Each row is followed by its class.
[ 327  143 -255  899   26  -84  341 -329  -58   28  -40  632  385 -502
  -34  564 -345 -111 -190  204  232   60   26 -199   27  -60   27  168
  131  -84  -40 -227  110   63  867 -147 -279  127  436] : k698
[-100  -15 -106 -103   52    0   63   70   98 -113  129  245  -78  206
  304  -79  -31 -219  140  -45   27   23   51  -31  -98 -238 -117  -14
  -86   25  120 -281   73  -52   60 -112   63 -192   79] : k464
[-171  120   13 -311   93  117   96  155    7   15    9 -351   93 -152
 -102  -89  -90  102    3   10   37   65  146  -67  -48   95  165  183
   40  115   89   98  222    2 -133    2  -49  210 -307] : k245
[-179  -65  -54   66 -125   33  -21 -297  117  -28  149  -65   91 -337
 -237  -47 -324  255  159 -179   71  129   84  106 -234  131   62 -136
  211   20  221 -195   80  150  202 -181  -69  298 -208] : k468
[-216  436 -428  119 -142   72   45  354  138   90  -85  168  499 -558
 -239  191 -732  314 -203 -297  338  352  144   41   96  228 -129  -42
  110 -120  -24 -231  598   31  296  -30  297  220  343] : k662
[ 179   -3   10  365 -585 -121  287   15  -49 -281  141  248  -14  -56
   11 -141   70 -261   94   -5  459 -128 -104  125   80  171  -92 -271
 -488  -14   30  409  -92  346   -6  372  160 -255    0] : k464
[ 211  265  118 -108 -191  308  157  339 -241 -198  -36  -28 -297  384
  122  305  -49 -166   91  436   17 -418  217 -209  170  350   74  293
 -165 -240 -135  416 -378   25 -603  550  -96 -266 -263] : k140
[  29  113   80  123  234  169 -146  327  -68   18  -27  241  259 -442
   -1  293 -150  100 -344  311  366   38  149 -221    4 -162  112  -29
  109   77    9  317  271 -135  183  270  179   92  286] : k662
[  -6    5   95 -361  118 -104  106  405  288   59  122 -623   71  291
  529 -419  315 -215 -139 -135 -165  121 -193  -70   68 -169  169  -38
 -200  154   52  307  111  178 -150  -25  310 -150   62] : k846
[-251  110  -96  116   -8 -103  -67  -56  217  161  122   18  421 -445
 -389  -23 -416  352  -88 -135  146  130   -6  159 -249  184   29  -57
  235   -3    1  -73   98   59  273  -16  -23  401 -230] : k464
[-122  -48 -138 -166   52    4    7 -155   -3   82   56 -150  -11  -26
 -201   -6  -40  -27   28  -61  -81   31  -51   56 -165  -63  113    9
  -25   89   20 -138  304  -29   69 -224  -83   52  -33] : k662
[ 350   51   24    7  -58  -42  -76  -83  155  -54  242  179   -1 -262
  201  125  179 -333 -186  292  291  228 -193   68 -223 -258  176 -109
  -59   96   29  -92  423  192  272 -231   16  -76  287] : k331
[-221   45 -206   70   28  -96  -62   14  126  107   18 -188  123 -302
 -212   27 -235   50   34  -99  -65   14   40    0  -64  127   50  -10
   16   14  -38   40   96   60  -60 -160 -103  223  168] : k140
[-212   23 -140 -212  -50  -29 -112  187  106  -34   76 -264   87  -70
  -52  -63  -65  -26   -9 -263   60   64  -83  132 -255   92  112  -30
  -19  -15   71    1  177  -53  -29 -134   55  144 -128] : k331
[-205   -8 -245   88   29 -109  -36   20  143    0   63 -122  205 -332
 -167   68 -232  163    7 -247  -87  102  120   79  -97  120  266   48
   37 -181   11 -122   26   59  101 -303 -113  257 -170] : k245
[ -32   80  -69  -36  107   18  100  103   -9 -120   90   57  117   93
   27 -159 -185   93   66 -158  226  -50  176  -94   15  -13 -166  -58
 -178   29  115 -130   86  -57 -143   70  105  -92  105] : k331
[-136  -14  -68  516   72   24  -13   73   61 -167 -413   21  172 -565
  247 -273 -305  647  110 -564  289  409  -17   22  281  316  -85 -354
   70  -45  177   23  -50  148  401  -99  290  269   76] : k457
[  48   44  -76   92  -96    6 -146   65  -44  219   59 -255  292   15
 -262  224 -137  200  -60 -251    2 -154  131 -134  101  -64  249   77
  176 -162   -4 -130    9 -155   70 -178  -98   15  270] : k331
[  33 -184  192  361 -203 -206  -70 -263 -149  -19  -68  376  475 -168
   57   54  -27  138  173 -363  246   53   94   41  122 -180 -106 -264
   15  177  -11   58 -348 -157  378  196  255  -76  696] : k331
[ 290   -8 -197   15  812    4  132 -374 -155 -181   68   93   46 -529
 -350  141  -82  241 -199  352  172 -138   88 -210  -29   70  -22   62
   96  160   83   -7   25   25  638 -346 -278 -135 -492] : k846
[ -12   73  -68  -81  -98    8   47  102  -66  -86   82  104  -99  308
  109 -107 -157  -28  127   18  132  -31   73   20   -2  -38 -141  -76
 -266   27   53 -142   66   36 -120  -79   27  -63  156] : k698
[ -86   -8 -531 -651 -101  -39 -314  250  280  150  193  238 -126  -69
  355  274  123 -472 -272   21 -190  130 -167  166 -356 -728  238 -210
  125 -134 -127 -293  554 -130  593 -296  311 -367  331] : k464
[ -45   74  215 -660  251  -80  -23  453  -29 -212 -139  200  122   68
    4   99 -215 -343  -25  389  212    1   49  -50  105 -146 -279  235
 -137  163  -69  -26 -134  -27  -46  -89   94 -142 -220] : k638
[ -69   32 -187 -114  -25    0   30   78   -7 -108  -60 -225  226 -270
   19  -38 -146  258  -76 -395  323  201   44   34 -260  124   79 -123
  -39  -16  161   -9  413  -23  -76 -134   54  269  -68] : k140
[ -13  -93   32 -160 -191   54    3   25  120  -23  151 -134 -183  222
  224   53  253 -109  -27 -257   77 -174   37   48  -24 -295  250 -170
   74  -93  157  145  -68  -60  263   39   76 -112  -93] : k846
[ 122  -94  178  444 -450  -40  117 -322  -78   -8  117    2   96 -343
  -49   47   95   46  125   16  123   29   37  -44  256  -60  150 -113
  133   22  196   54  -84  259  248   85 -122  -64  194] : k846
[-262   77  246  751 -218  -62 -186 -145   69   63 -147  265  285 -445
 -260  168 -338  484  -76 -201   44  162 -105   72  -63  484   25   80
  173  -70  -59  139  -73  -67  142  333  -80  465   73] : k464
[ -46  104   63  -94  241  103   55   66  -76  -48   19 -103 -105  214
   57 -220   52  190   90  -74  137  -59  104  -71  -24   11 -130  -98
 -148  120  116  -52   -4 -103 -198   47   24   10  -61] : k790
[-124   79   41 -147   92   34  -50   69   48 -108   43  255   92  298
   98 -195 -117   85   96 -105  250   -5   -1  -43    9   -1 -278 -151
 -212   91   77 -220  -54  -76 -141   26  195 -100  139] : k662
[-131  129 -360  348  230 -223   63  137  292  289  258 -145  589 -493
 -244 -116 -134  211 -209 -193  -50  229   50   37 -542   50  152   -1
  363 -112  -74  -66  502 -136  -13   25  -29  311  130] : k331
[ 320 -222   34    3   27 -145   64 -311   36 -197   55  -57 -400  -32
  728   25  543 -134   67  140   48  205 -139  -79 -248 -189   40    1
 -209  321  262 -210  540  230   87 -691 -318 -106  385] : k536
[ 390    8  281  138  699   56  -13   13 -223 -401 -243   70  208  -42
  117  179  -75  318   -2   47  426 -269  110 -230  170  170 -200 -246
 -432   22   76  272 -242 -238 -497  106  108 -279   52] : k464
[-287   -5   -7  -73   85  131  108  -74  159  164  122  139 -123  -56
  186  -24   39 -319  -24  -36 -197  -90   52 -214  156 -251  -73 -239
  449  190  241  -33 -171  -54  579  185  126  -62   36] : k245
[ 139  -49  228  -76  -14   91  189  -73   28   21  134  175  249   22
  171  207   82 -255 -164  174   83    9   50 -275  -98 -441   94  140
   81  106  232  -96  286   16  204  174  130 -235  179] : k790
[  91 -229 -158  217 -408   62   85  -99   96  -60  283  509 -265   76
  167  281  441 -467   84  374   31 -318   60  -17  -67 -632  284 -107
  -25  -90   60  187  -17 -120  614   95  -75 -433  103] : k698
[ -73  -16    4  -19 -116  -18  -59 -171  106  -60   67  -82  127 -216
   56  -13  -77  168  -11 -324  253  238   20  144 -145   71   44  -30
  -10   45  148 -180   95  106  109 -251   24  132  -48] : k464
[ 174 -111  -53 -180  410  -53  119   24  -15 -268 -406  377   56 -332
  191  177  158 -721   60  144   92  -16  -69 -281   90 -186 -112  342
  371  -43   14 -160  -16  -43   76 -239  154 -344   83] : k457
[-202  220 -430  295  314 -155   31  -75  263  310  132    2  134 -619
  191 -333  454  207  -54    2 -211  280  -61  -82 -182 -193  113   -4
  348  185    8  -94  635 -214  379   52  131  168  738] : k468
[  -5  165   92   41   -5   16   66 -137  -61  -29  191 -159  -73  -88
   11  -62 -102  401  -91 -195  -26 -219  178  -14  207   39  -45 -304
    5  177  144  197  133 -120  138  397   87   -1   51] : k790
[  31 -179   87  152 -271  -41  211 -314   95  -85 -104  110   27  -25
  131  -62  156 -438  252 -159   60  -53  -72 -127   92 -116  193 -110
  140  -41   83   73 -304  170  140  -14   -9  -49  -58] : k245
[ -91   29 -134 -203  144  -94   99  110   64  -38   89 -356   98 -104
  -65 -102 -138  184  -69  -14   20  128    1   17  -93  208   20  221
 -125   45  131 -185  399   50 -142 -317 -231  132 -237] : k638
[ 281 -133   23 -194 -100    8 -132  -80 -161  -25   -7 -287 -138  113
  401  298  165   58 -108  -20  114  -63 -167   26 -132  -95  208 -121
 -144   -8   91   -5  155  199  -60 -304 -293  128  193] : k468
[  48    9  -93 -183   75   18   28   46  -16  -91   84  118  -20  242
   55 -122 -128   37  145  -13  195  -10  140   -6   63  -89 -136  -30
 -249   31   44 -218   28    9 -123 -160   -8  -92   22] : k536
[ 130 -138 -186 -121 -248   93 -270  -16   81 -150   65  368 -222   -8
  222  324   91 -409  -79   50  -73   39   -9  -69  -65 -244   99 -129
   53 -180  -48   85  194  -90  117  -36  157 -334  353] : k698
[-265   32 -169 -208 -163   -1 -137  174  296   23   95 -284  184 -255
   92   34 -284    2 -137 -504   41  321    0  137 -177  274  192 -153
   47  -89   74  -90  191  122  -35 -205  231  196    3] : k662
[ 147 -239   79   78 -113  -40   53 -166 -114 -285   39  184 -226  -55
   17  -94  244 -323  223   31  222  118  -31   65   45 -165   30 -253
  -88   53  213  193  -74  154  339 -225 -119 -123 -434] : k698
[ 138 -106   71  -89  -21  -75 -304  -19  -47 -133   13 -581 -288   49
   30  116  291  269 -281 -119  282 -118 -111  232 -155  195  219 -212
 -280   -9 -182  561 -298   59 -351 -282 -246  122   60] : k698
[ -52  -21  -60 -148  -84    3  -27   72  101 -142   86  183   33  287
  174 -172  -39   23  176 -200  281  -56   82   48  -41 -170 -168 -183
 -155   38   86 -137  -47  -69    0  -92  141 -101  107] : k331
[ 223  246   46 -495 -101  109  -35  473  130   76  214   93  402 -106
  -58  248 -171 -120 -371  238  355  152   71  -27 -326 -101  166  129
 -141    3 -116   12  588   52 -100  159  296 -151   65] : k245
[-233  118  -63   36  265 -199  314  153  116  -97  -81  158  633 -493
   78  195 -672  500 -194 -530  259  291  272   82  -67  302 -185 -211
   92  -46  153 -387 -152   46  273    7  299  190  133] : k536
[ 272  -95  -62  323 -315  -78    2  -79  -80 -209   61   83 -161   68
  296  260  -45 -173   46 -176   81   -7   46   -2  208  -60   -3 -313
 -415  -30   37  108  132  174  -51 -213  -37 -257  546] : k457
[-107 -189  -68  294  195  -97  197 -371   41  -22 -113  152  296 -288
  -65   88 -327  -29  151 -464  162   19  103  -43 -128  -68 -208 -222
  203    4  152 -320   14  -24  -68  -63 -107  173  348] : k331
[-215  173 -193 -567  424  103   89  154  348  219  221 -264 -230 -112
  397 -100   51 -297   16  332 -697  140  118 -128 -119 -160  459  315
  565 -133  141 -358  274   36  173  -66  172 -180 -321] : k662
[  59    7  -55  -80  -48   28   43  -45  -50 -135   60   98    3  144
   53  -16  -42  -99   66    6  214  -44   65  -59   14 -125  -10   18
 -227   36   79  -62   80   23   38 -116    6 -229  -55] : k790
[ -53  230   18  125 -214   39 -165   43  -91  140  -35 -324   18 -262
 -339   77   93   91   79 -217   96  -60   13 -103  254  195  318   89
   35 -124  -76  159   44    1 -201  109 -129   58  292] : k846
[ 101   68  -52  541 -274   48   47 -134 -185 -146  -80  567 -204 -323
  273  239 -324  -19  170  158  133  197   62  -28  278  160 -106 -291
  -41   54   89  -48   18  197  543   24   80  -42  576] : k638
[  21   -9 -104   44  -27  -54   52   29  -21 -141   35  141   22  106
    6 -173 -134   84  149  -92  174  -31  116   -6  190  -29 -246 -111
 -278   43   40 -101   71   56 -119  -94   73  -83  233] : k662
[-150   90 -112  284 -119  -84  -76 -261  108  116   38 -326   -1 -537
  148  -47 -245  489 -302 -647 -222  457  156  107  -25  553  122 -353
  214  -22   33 -102   90  330   29 -163  219   97   87] : k457
[-108   71  -86   36  117  -20  104   92   84  -72   74   92   60   40
  117 -162  -82   65   51 -138  106   14  141  -79   14  -85 -157  -51
  -83   90  110 -163  141  -78  -14  -76   84  -53  187] : k245
[-304   51  413   12  339  237 -283 -152 -192 -123 -328  499  122  196
 -163  115 -164  186   62 -300  335  -80   33  -10   85 -182 -328 -236
  262   54   24   28 -464 -439   48  366  373 -346 -106] : k662
[  88 -112   31 -419  382 -203  -74  111   -6  -49  -41  -45 -302   62
  590 -142  467 -334   79   42 -308  138    8 -188 -111 -479  -90 -168
   -8  284  101 -281  216  -95  132 -451   -9 -217  244] : k331
[ 162  130   74 -189  169   -8  -69   30    5  206   -1 -198  411   33
  -47  146   26   75 -283   77  118  -25  -71  -97  -93  -93  -73  234
  223   55   52  -62  200 -182    6  -14  -12   91  105] : k698
[ -62   35   73 -216  -15  -18   12   51  119   51   98 -468 -147 -150
  132 -109  181  203  -79 -279  -57   19  169   43  146   30  125 -123
  -81   93   76    7  127   96 -261  -90  -84  115    7] : k245
[ 259 -490  -48   15  148 -192    9 -362   69 -487   89  177 -616   88
  541  -19  880 -279  154 -109   86 -226 -164  -79   31 -472  -35 -291
   59  244  199  394  106 -245  472 -316 -252 -405  489] : k331
[  39  -15   26  203   65  -24   25  -45    7 -111   47  156   39  201
   91 -176   49   22  131  -55  208  -91   21  -92   30 -159 -139 -171
 -141   31   93  -32  -42 -110  -49    5   79 -166  188] : k662
[   6   31  175  183 -416  -51  356 -132 -213 -131 -136   16  191  179
  190 -291 -208  220  282 -698  458 -115  174  -11  286    4 -207 -553
 -301  184  231  133  106  203 -152  286  270  -74  194] : k245
[ -41  279  196  356  -71  134 -120 -136  209  200  121  -42  360 -286
  -74  136 -119  316  165 -170   81  309   53 -105 -333  228  437  306
  220 -137   62 -384  -85   92  235 -136  -96  251 -140] : k638
[ 156  -89   19  706 -198  -32  333 -393 -129  122   57  148   72 -172
  -29   53   80   34  136  169   22 -159  169 -190  321   35  -20  139
 -155  167   79  153  -41  194  250  150 -346  -30  135] : k140
[ 400 -351  223  220   -2  -34   85 -460 -229 -213 -265  123  131   10
   61  155  -40 -159  241 -209  258   80  -90  -78  217 -183  163 -154
 -214   42  147   33  -20  227  258 -380  -54 -107   91] : k331
[ -95   39  -68  -17   34   25  -91 -163   12   19   61 -152    8 -222
 -149  180 -107  149   -6  -60   12  -19   62   21  -47   49  210   75
  219   -6   91  -60   57  -45  245 -259 -217  289 -139] : k638
[-153   78   31 -121  252    7 -122  -43    0   67 -114  -98  366 -297
 -150  116 -250  354 -147  -71  190   75   65  -48 -174   65  158  172
   72  120  -19  -36  112 -115  142 -130   -8  260  -81] : k468
[ 231 -293   11   26 -469    1 -232 -221  110 -334   21  825  141 -240
  119  784   19 -573 -263  180  678 -191 -174 -102  -32  -52  -19 -108
 -109   53  -43  120 -239  171  476 -316   19 -474  450] : k468
[ -98  -53  -97   10   54 -152  -77  -15  101  -60   47  -25  290 -156
 -228  166 -351 -172   73 -179   -7  -77    0   31 -152  113  196  125
 -105 -191  -93  -73 -112  107 -221 -187  -67   51  -76] : k464
[  19  -84 -192  152    8  -61   16  -78  -20  -85   28 -110  196 -278
 -175  141 -137   68    0 -111  188   20   45   40 -201   -4   95   31
 -124  -23   42   73  183   21   77 -259 -206  185  -22] : k698
[ -84 -182 -273   73 -470  -11 -167   40  194  347  168 -476 -197 -233
  377  217  299   71 -195 -562 -468  332   24   91 -218   10  597  133
  261 -248   44 -246  527   82  123 -252 -181  257  407] : k468
[ 129 -361  100  184 -376 -203  -96 -342 -394 -161  -34 -541 -232  186
  200  -47  513  -90  187 -622 -152  -64  -80   16 -141  -81  441 -372
 -295  -56   90  347  -59   38 -358 -116  170 -434  596] : k662
[-114  -10  421  269  276  -69   50 -241 -502 -294 -373  686  514  -12
 -114  515 -303  100 -349 -585  441 -203    5 -104  163 -136 -263 -251
  -63  100  -26  151 -277 -449  196  626  454 -603  339] : k468
[ -67  -44 -205  -35  -94   18   35  171   97  -92   54 -207   84 -271
 -131  148 -110  206 -187   34  198  227   10  125 -142   94  162  107
  -82 -123   80   36  250   47  172 -285 -139  206 -148] : k638
[ 117 -272 -240   64  -18 -335  -76 -135  -74 -271  142 -158 -156   57
 -158 -191  163 -581  185 -329 -171  -68   -1  -65  122  164  228   85
 -625 -138 -159  153 -109    1 -386 -212  -44 -528  126] : k468
[ 399 -104 -127   -3 -209  -27  105  178  113  237   62    0  115  -27
  181  149  180 -335  -88  485 -147  107   58 -230    1 -282  159  228
   77 -194  -35 -182  187  169   76 -157 -113  -40  232] : k662
[-245   -9 -244  412 -109  170  148 -107   29   24  -25  -48 -237 -404
  -31  130  146  294  -31  -11 -183  132   91  -43  135   95   59  -52
  239  -71  152   12   91  -39  321   -5 -109  -82  257] : k245
[  29   17  -81 -205   75   26  118   11   14 -146  144   92 -263  374
  234 -224   56 -130  146   30   74  -24   80  -40  -54 -135 -144  -93
 -270   45  128 -219  121   11 -173 -109  -15 -258 -103] : k140
[ -22  -30 -179 -222  -29  103   13   25   34   10  101 -222 -165 -124
  108  198  176 -122 -104   45  -93   56   -2    7 -200    2  295  197
  -11  -27   92 -103  320   72  148 -292 -184  -11 -287] : k662
